Here is a tiny trained network, its code and every weight. The questions are about switching its units off for an input and a target symbol, where a switched-off unit gives its printed mean instead of its output.

import numpy as np


def w(rows, s, z=0):
    codes = np.array(rows[::2]) - 128.0
    scale = np.full(codes.shape[1], s)
    scale[-1] = z or s
    return codes * scale


def norm(h):
    return h / np.sqrt((h * h).mean(-1, keepdims=True) + 1e-5)


def f(y):
    return np.maximum(y, 0)


def softmax(a):
    e = np.exp(a - a.max(-1, keepdims=True))
    return e / e.sum(-1, keepdims=True)


def log_softmax(a):
    a = a - a.max(-1, keepdims=True)
    return a - np.log(np.exp(a).sum(-1, keepdims=True))


def net(x, mask):
    ids = ['αβγδθλμψω'.index(c) for c in x.split()]
    T = len(ids)
    res = E[ids] + P[:T]
    r = norm(res)
    for j in range(3):
        rows = slice(3 * j, 3 * j + 3)
        q, k, v = (r @ M[0][rows].T for M in (Q, K, V))
        z = softmax(np.where(np.tri(T) > 0, q @ k.T / 3**0.5, -1e9)) @ v
        o = O[0][rows]
        res = res + np.where(mask[j], z, o[:, -1]) @ o[:, :-1]
    y = f(norm(res) @ A[0][:, :-1].T + A[0][:, -1])
    res = res + np.where(mask[3:27], y, B[0][:, -1]) @ B[0][:, :-1]
    return log_softmax(norm(res)[-1] @ U[:, :-1].T + U[:, -1])


Q, K, V, O, A, B = {}, {}, {}, {}, {}, {}
E = w([
[129,223,164],'α',
[133,204,141],'β',
[127,85,237],'γ',
[157,35,171],'δ',
[89,81,55],'θ',
[100,74,99],'λ',
[23,9,120],'μ',
[55,147,120],'ψ',
[215,130,124],'ω',
],0.014)
P = w([
[172,69,129],'0',
[171,72,128],'1',
[105,253,110],'2',
[162,133,91],'3',
[142,47,125],'4',
[106,250,109],'5',
[188,82,44],'6',
[145,51,117],'7',
[27,125,142],'8',
[164,129,95],'9',
[153,59,106],'10',
[28,126,142],'11',
[167,130,98],'12',
[169,119,115],'13',
],0.013)
Q[0] = w([
[155,184,159],'h0',
[60,21,148],'h0',
[46,77,139],'h0',
[82,105,228],'h1',
[103,11,181],'h1',
[78,110,142],'h1',
[89,136,149],'h2',
[184,52,138],'h2',
[135,139,140],'h2',
],0.011)
K[0] = w([
[139,210,169],'h0',
[57,7,123],'h0',
[3,109,99],'h0',
[132,183,57],'h1',
[87,218,108],'h1',
[112,125,130],'h1',
[109,145,61],'h2',
[159,69,115],'h2',
[128,132,160],'h2',
],0.013)
V[0] = w([
[145,146,79],'h0',
[16,81,91],'h0',
[126,101,88],'h0',
[135,177,148],'h1',
[77,159,115],'h1',
[130,162,124],'h1',
[34,116,214],'h2',
[149,235,2],'h2',
[105,188,126],'h2',
],0.0067)
O[0] = w([
[88,65,197,122],'h0',
[194,250,120,253],'h0',
[162,253,150,171],'h0',
[170,107,153,94],'h1',
[196,160,73,141],'h1',
[109,153,46,112],'h1',
[84,182,93,131],'h2',
[84,149,93,115],'h2',
[135,201,187,103],'h2',
],0.0043,0.0037)
A[0] = w([
[163,39,179,62],'n0',
[184,191,180,162],'n1',
[180,162,102,46],'n2',
[138,212,158,127],'n3',
[117,142,252,50],'n4',
[96,157,225,93],'n5',
[105,117,91,82],'n6',
[96,93,136,169],'n7',
[120,178,155,125],'n8',
[196,82,135,50],'n9',
[113,105,97,139],'n10',
[165,167,102,167],'n11',
[76,65,144,125],'n12',
[230,110,96,3],'n13',
[131,112,181,83],'n14',
[208,152,117,92],'n15',
[181,112,86,111],'n16',
[196,103,78,110],'n17',
[89,137,163,133],'n18',
[96,115,83,71],'n19',
[150,172,187,65],'n20',
[104,126,83,94],'n21',
[101,128,110,140],'n22',
[96,137,162,142],'n23',
],0.014,0.006)
B[0] = w([
[109,224,98,246],'n0',
[106,56,115,219],'n1',
[228,175,58,156],'n2',
[157,97,128,254],'n3',
[132,1,144,165],'n4',
[216,229,43,179],'n5',
[146,93,119,170],'n6',
[165,207,110,201],'n7',
[148,80,150,208],'n8',
[97,176,149,210],'n9',
[116,77,135,202],'n10',
[121,48,137,246],'n11',
[127,142,124,203],'n12',
[77,60,92,206],'n13',
[92,169,142,148],'n14',
[229,135,29,195],'n15',
[118,75,218,223],'n16',
[90,70,192,253],'n17',
[152,109,171,179],'n18',
[178,88,155,182],'n19',
[48,34,168,153],'n20',
[144,84,138,197],'n21',
[167,100,136,198],'n22',
[148,101,168,177],'n23',
],0.0079,0.0044)
U = w([
[224,157,89,171],'α',
[99,161,115,255],'β',
[195,129,184,107],'γ',
[153,109,201,100],'δ',
[99,77,135,101],'θ',
[31,78,160,68],'λ',
[96,98,11,131],'μ',
[249,93,32,138],'ψ',
[180,89,164,110],'ω',
],0.014,0.0068)

Each question gives the input, a string of symbols that net reads in full, and the target symbol t.
The units are the heads (3 rows each of Q, K, V and O) and the neurons (one row each of A and B). Each row of codes is followed by its name. A weight is (code - 128) times the scale printed after its matrix; where a second scale follows, it is the last column's (O, A, B and U).
mask holds one flag per unit, heads first, then neurons. A switched-off unit (its flag False) gives its mean, the last column of its rows in O or B, instead of its output. The means were averaged over made-up inputs and are rounded, as every weight is.
A unit's drop is (log p(t) with every unit on - log p(t) with that unit switched off) / (log p(t) with every unit on - log p(t) with every unit switched off).
The circuit of an input: a set's keep is (log p(t) with only the set's units on - log p(t) with every unit switched off) / (log p(t) with every unit on - log p(t) with every unit switched off). Starting from the 12 units with the biggest drops (on a tie, the unit counted first), units are removed one at a time, each time the one whose removal leaves the highest keep (on an exact tie, the one counted first), for as long as the keep stays at least 0.8.
units of the circuit, in order: the units of the circuit, biggest drop first
most important unit: the unit with the biggest drop
top k neurons: the k neurons with the biggest drops, biggest first
which heads matter: for each layer, one digit per head in row order, 1 if its drop is at least 0.15 and else 0, layers parted by /
drop of u: that unit's drop, to one decimal
input β ω ψ λ ψ θ θ α, target α: which heads matter : 100
input α ψ α ω ψ, target ψ: units of the circuit, in order : (n17, n16, h1)
input ω μ α, target δ: top 3 neurons : (n20, n15, n1)
input ψ ψ ψ γ, target ψ: units of the circuit, in order : (n5)
input θ μ μ ψ β γ ω δ λ ω ψ μ θ μ, target ψ: which heads matter : 100
input ω ψ ψ ψ θ θ μ λ ψ μ δ ψ, target β: which heads matter : 000
input ω λ θ ψ ψ, target ψ: which heads matter : 000
input ψ ψ θ ψ α, target α: which heads matter : 101
input α ψ ψ μ γ μ μ ω ω, target ψ: which heads matter : 000
input β ψ β, target γ: which heads matter : 101
input λ ψ θ β δ ψ θ ω θ ψ ψ β, target γ: which heads matter : 000
input α ψ ψ ψ β, target β: which heads matter : 100
input ω ω δ ω λ, target λ: top 2 neurons : (n15, n0)
input ψ ψ β ω θ α, target δ: most important unit : h0
input ω λ ψ ψ μ, target μ: drop of n0 : 0.4
input ψ γ δ, target α: drop of n5 : 0.6
input γ ψ θ ψ ψ θ ψ ψ ω ψ ψ μ ψ γ, target ψ: drop of n17 : 0.2
